Below are the code and all the weights of a small trained network. Each question names an input and a class and asks about switching units off, where a switched-off unit gives its printed mean instead of its output.

import numpy as np


def w(rows, s, z=0):
    codes = np.array(rows[::2]) - 128.0
    scale = np.full(codes.shape[1], s)
    scale[-1] = z or s
    return codes * scale


def norm(h):
    return h / np.sqrt((h * h).mean(-1, keepdims=True) + 1e-5)


def f(y):
    return np.maximum(y, 0)


def log_softmax(a):
    a = a - a.max(-1, keepdims=True)
    return a - np.log(np.exp(a).sum(-1, keepdims=True))


def net(x, mask):
    res = np.array(x, float).reshape(1, 5) / 4 @ E
    u = 0
    for l in range(3):
        y = f(norm(res) @ A[l][:, :-1].T + A[l][:, -1])
        res = res + np.where(mask[u : u + 6], y, B[l][:, -1]) @ B[l][:, :-1]
        u += 6
    return log_softmax(norm(res)[-1] @ U[:, :-1].T + U[:, -1])


A, B = {}, {}
E = w([
[45,59,130,250,113,190,75,72,175,134],'x0',
[197,126,158,125,105,189,185,88,144,126],'x1',
[151,64,101,118,140,71,130,88,158,92],'x2',
[172,165,11,91,221,189,110,163,221,157],'x3',
[182,129,177,40,23,63,1,130,205,249],'x4',
],0.0091)
A[0] = w([
[214,100,189,103,84,198,199,96,123,89,75],'0.n1',
[72,229,165,113,79,218,124,192,41,160,27],'0.n2',
[89,125,211,108,49,59,167,100,73,97,3],'0.n3',
[169,8,71,91,120,15,160,64,127,48,30],'0.n4',
[170,166,135,61,154,60,157,147,50,125,55],'0.n5',
[15,147,107,108,174,41,50,188,72,88,8],'0.n6',
],0.013,0.0053)
B[0] = w([
[135,136,81,146,69,125,168,77,136,203,228],'0.n1',
[133,174,244,170,243,94,122,123,183,136,214],'0.n2',
[208,45,95,155,157,116,79,173,21,109,255],'0.n3',
[106,209,235,176,229,126,119,141,169,163,241],'0.n4',
[169,176,114,78,71,98,164,208,158,73,244],'0.n5',
[117,108,26,181,60,93,181,72,171,247,217],'0.n6',
],0.014,0.0086)
A[1] = w([
[34,92,135,146,106,211,86,110,118,76,75],'1.n1',
[67,158,104,169,162,106,254,136,57,66,44],'1.n2',
[169,129,57,95,229,194,98,167,93,125,5],'1.n3',
[71,115,190,159,75,93,176,117,49,74,32],'1.n4',
[91,132,152,117,79,106,146,162,147,51,93],'1.n5',
[117,153,127,95,110,149,140,124,158,113,124],'1.n6',
],0.016,0.0029)
B[1] = w([
[143,145,134,155,77,108,155,187,171,58,160],'1.n1',
[9,112,135,38,122,137,155,55,129,101,254],'1.n2',
[119,131,78,116,164,137,94,134,92,131,174],'1.n3',
[157,84,92,179,190,162,85,145,76,122,176],'1.n4',
[144,152,110,77,105,170,143,145,91,112,146],'1.n5',
[139,100,123,155,143,130,111,164,36,128,153],'1.n6',
],0.013,0.0099)
A[2] = w([
[199,135,152,145,106,205,180,66,123,128,6],'2.n1',
[102,92,151,212,94,160,76,116,175,100,86],'2.n2',
[178,128,149,128,87,99,89,141,139,166,87],'2.n3',
[113,127,159,58,81,150,6,125,126,136,36],'2.n4',
[129,138,184,132,189,118,114,119,180,119,5],'2.n5',
[139,162,54,103,174,178,91,142,174,145,68],'2.n6',
],0.024,0.0027)
B[2] = w([
[70,114,65,164,98,54,55,161,209,197,182],'2.n1',
[225,205,135,21,102,100,144,199,136,133,223],'2.n2',
[47,115,117,130,143,215,136,68,154,89,252],'2.n3',
[42,133,82,133,192,124,246,68,108,64,180],'2.n4',
[103,147,184,157,161,182,102,128,135,108,211],'2.n5',
[186,61,189,194,94,95,76,133,66,151,223],'2.n6',
],0.014,0.012)
U = w([
[37,106,98,102,148,173,180,57,116,68,251],'0',
[181,38,113,173,146,100,66,163,2,124,94],'1',
[111,187,217,163,202,122,106,153,166,156,61],'2',
[92,106,39,155,46,70,122,117,187,227,73],'3',
[190,187,109,32,81,104,155,220,127,83,117],'4',
],0.014,0.0032)

Each question gives the input, the list of numbers given to net, and the class t.
The units are the neurons (one row each of A and B). Each row of codes is followed by its name. A weight is (code - 128) times the scale printed after its matrix; where a second scale follows, it is the last column's (A, B and U).
mask holds one flag per neuron, layer by layer. A switched-off neuron (its flag False) gives its mean, the last column of its row in B, instead of its output. The means were averaged over made-up inputs and are rounded, as every weight is.
A unit's drop is (log p(t) with every unit on - log p(t) with that unit switched off) / (log p(t) with every unit on - log p(t) with every unit switched off).
The circuit of an input: a set's keep is (log p(t) with only the set's units on - log p(t) with every unit switched off) / (log p(t) with every unit on - log p(t) with every unit switched off). Starting from the 12 units with the biggest drops (on a tie, the unit counted first), units are removed one at a time, each time the one whose removal leaves the highest keep (on an exact tie, the one counted first), for as long as the keep stays at least 0.8.
circuit, biggest first: the units of the circuit, biggest drop first
most important unit: the unit with the biggest drop
top k neurons: the k neurons with the biggest drops, biggest first
k most important neurons of layer l: the k neurons of layer l with the biggest drops, biggest first
drop when u is switched off: that unit's drop, to one decimal
input [7,-1,-2,0,-5], class 4: top 3 neurons	1.n1, 2.n2, 0.n5
input [1,7,-7,-4,-5], class 2: top neuron	0.n2
input [-2,7,-8,8,-3], class 1: top 3 neurons	2.n6, 0.n4, 1.n3
input [7,7,-5,-5,0], class 3: top 3 neurons	2.n1, 0.n1, 0.n4
input [-3,-4,-3,3,0], class 3: top 2 neurons	0.n6, 0.n4
input [8,-7,-5,-4,2], class 4: top 2 neurons	2.n2, 0.n1
input [-7,2,6,-5,-3], class 4: 3 most important neurons of layer 0	0.n5, 0.n2, 0.n3
input [-6,-1,1,-4,6], class 0: 3 most important neurons of layer 2	2.n3, 2.n4, 2.n2
input [-5,-3,-7,-7,8], class 0: top 2 neurons	2.n3, 0.n4
input [-3,-6,2,6,2], class 1: top 2 neurons	2.n6, 0.n1
input [-7,-2,-3,3,-6], class 4: top 4 neurons	0.n5, 2.n3, 2.n4, 1.n5
input [-2,6,-4,5,-1], class 3: top 3 neurons	0.n1, 2.n1, 0.n3
input [-4,5,2,2,0], class 3: top 2 neurons	0.n1, 2.n1
input [0,-2,3,-4,-3], class 1: most important unit	0.n3
input [7,-1,-3,1,-4], class 4: top 2 neurons	1.n1, 2.n2
input [-1,5,-3,-1,1], class 3: top 2 neurons	0.n1, 2.n1
input [4,5,-3,3,4], class 3: top 3 neurons	2.n1, 0.n3, 0.n4
input [-5,-1,-1,-7,-4], class 1: top 2 neurons	0.n3, 2.n2
input [7,-1,1,6,-4], class 4: 2 most important neurons of layer 0	0.n3, 0.n5
input [-5,-5,-4,-6,3], class 1: circuit, biggest first	0.n3
input [8,7,-6,-3,0], class 4: 2 most important neurons of layer 0	0.n6, 0.n4
input [2,-8,0,6,-3], class 3: 2 most important neurons of layer 0	0.n6, 0.n3
input [-5,-6,5,3,7], class 0: 3 most important neurons of layer 2	2.n3, 2.n4, 2.n1
input [-3,-1,-7,-1,-6], class 2: drop when 1.n2 is switched off	-0.1
input [6,-4,-3,-4,6], class 0: drop when 2.n4 is switched off	1.4
input [4,-8,3,-7,8], class 0: drop when 1.n2 is switched off	0.0
input [-3,7,-2,6,0], class 3: drop when 0.n1 is switched off	1.1
input [5,-3,5,4,7], class 0: circuit, biggest first	2.n4
input [6,2,-5,-3,7], class 0: 2 most important neurons of layer 2	2.n4, 2.n3
